Here is a tiny trained network, its code and every weight. The questions are about switching its units off for an input and a class, where a switched-off unit gives its printed mean instead of its output.

import numpy as np


def w(rows, s, z=0):
    codes = np.array(rows[::2]) - 128.0
    scale = np.full(codes.shape[1], s)
    scale[-1] = z or s
    return codes * scale


def norm(h):
    return h / np.sqrt((h * h).mean(-1, keepdims=True) + 1e-5)


def f(y):
    return np.maximum(y, 0)


def log_softmax(a):
    a = a - a.max(-1, keepdims=True)
    return a - np.log(np.exp(a).sum(-1, keepdims=True))


def net(x, mask):
    res = np.array(x, float).reshape(1, 6) / 4 @ E
    u = 0
    for l in range(2):
        y = f(norm(res) @ A[l][:, :-1].T + A[l][:, -1])
        res = res + np.where(mask[u : u + 3], y, B[l][:, -1]) @ B[l][:, :-1]
        u += 3
    return log_softmax(norm(res)[-1] @ U[:, :-1].T + U[:, -1])


A, B = {}, {}
E = w([
[67,102,179,16],'x0',
[126,126,128,130],'x1',
[128,131,127,126],'x2',
[91,242,89,144],'x3',
[129,126,128,129],'x4',
[105,100,9,129],'x5',
],0.016)
A[0] = w([
[211,27,107,147,155],'0.n0',
[253,166,166,224,69],'0.n1',
[225,99,63,205,1],'0.n2',
],0.022,0.0058)
B[0] = w([
[48,77,220,66,245],'0.n0',
[74,85,58,5,241],'0.n1',
[118,184,196,251,223],'0.n2',
],0.019,0.013)
A[1] = w([
[251,85,184,83,8],'1.n0',
[232,162,100,217,152],'1.n1',
[146,190,252,134,70],'1.n2',
],0.032,0.0014)
B[1] = w([
[131,12,21,175,167],'1.n0',
[57,111,84,252,148],'1.n1',
[236,194,142,158,248],'1.n2',
],0.029,0.015)
U = w([
[71,51,168,56,193],'0',
[189,209,220,150,253],'1',
[73,250,10,41,136],'2',
[90,187,48,232,24],'3',
[247,31,100,162,17],'4',
],0.019,0.0044)

Each question gives the input, the list of numbers given to net, and the class t.
The units are the neurons (one row each of A and B). Each row of codes is followed by its name. A weight is (code - 128) times the scale printed after its matrix; where a second scale follows, it is the last column's (A, B and U).
mask holds one flag per neuron, layer by layer. A switched-off neuron (its flag False) gives its mean, the last column of its row in B, instead of its output. The means were averaged over made-up inputs and are rounded, as every weight is.
A unit's drop is (log p(t) with every unit on - log p(t) with that unit switched off) / (log p(t) with every unit on - log p(t) with every unit switched off).
The circuit of an input: a set's keep is (log p(t) with only the set's units on - log p(t) with every unit switched off) / (log p(t) with every unit on - log p(t) with every unit switched off). Starting from all 6 units, units are removed one at a time, each time the one whose removal leaves the highest keep (on an exact tie, the one counted first), for as long as the keep stays at least 0.8.
circuit, biggest first: the units of the circuit, biggest drop first
most important unit: the unit with the biggest drop
top k neurons: the k neurons with the biggest drops, biggest first
top k neurons in layer l: the k neurons of layer l with the biggest drops, biggest first
input [-5,4,-3,2,3,0], class 2: most important unit : 0.n1
input [8,6,3,0,-8,-8], class 4: circuit, biggest first : [1.n0 0.n2 0.n0]
input [1,5,3,-3,-7,-4], class 4: circuit, biggest first : [0.n2 1.n0]
input [6,-2,-2,0,1,-2], class 4: circuit, biggest first : [0.n1 0.n2 0.n0 1.n0]
input [-1,-8,-1,3,-4,-6], class 2: top 2 neurons in layer 0 : [0.n0 0.n1]
input [8,0,6,3,-5,1], class 2: top 4 neurons : [0.n2 0.n0 1.n2 0.n1]
input [4,-5,-7,1,-6,2], class 2: top 2 neurons in layer 0 : [0.n2 0.n0]
input [4,-1,-2,1,4,1], class 2: top 2 neurons : [0.n0 0.n2]
input [8,-6,-1,-1,-3,-5], class 4: top 4 neurons : [0.n1 1.n0 0.n2 0.n0]
input [7,0,8,-8,-8,0], class 4: circuit, biggest first : [0.n1 1.n0]
input [3,5,3,-7,8,-2], class 4: top 2 neurons : [0.n1 1.n0]
input [0,7,6,-4,-1,-5], class 0: top 2 neurons : [0.n2 1.n2]
input [0,-1,-2,-4,0,8], class 1: top 2 neurons in layer 0 : [0.n1 0.n2]
input [-2,-5,-6,1,-5,-8], class 2: top 2 neurons : [0.n1 0.n0]
input [2,3,7,-2,7,-2], class 4: top 3 neurons : [0.n1 0.n2 1.n0]
input [-4,5,8,2,-1,0], class 2: top 2 neurons in layer 0 : [0.n1 0.n0]
input [-4,-4,-8,-8,4,5], class 1: circuit, biggest first : [0.n2]
input [7,-7,-3,-3,-2,0], class 4: top 4 neurons : [0.n1 0.n2 1.n0 0.n0]
input [-3,-3,7,-1,-7,8], class 1: top 2 neurons in layer 0 : [0.n2 0.n0]
input [6,3,-6,-1,2,-1], class 4: top 2 neurons : [0.n1 0.n2]
input [-5,1,-3,8,-6,0], class 2: top 2 neurons : [0.n1 1.n2]
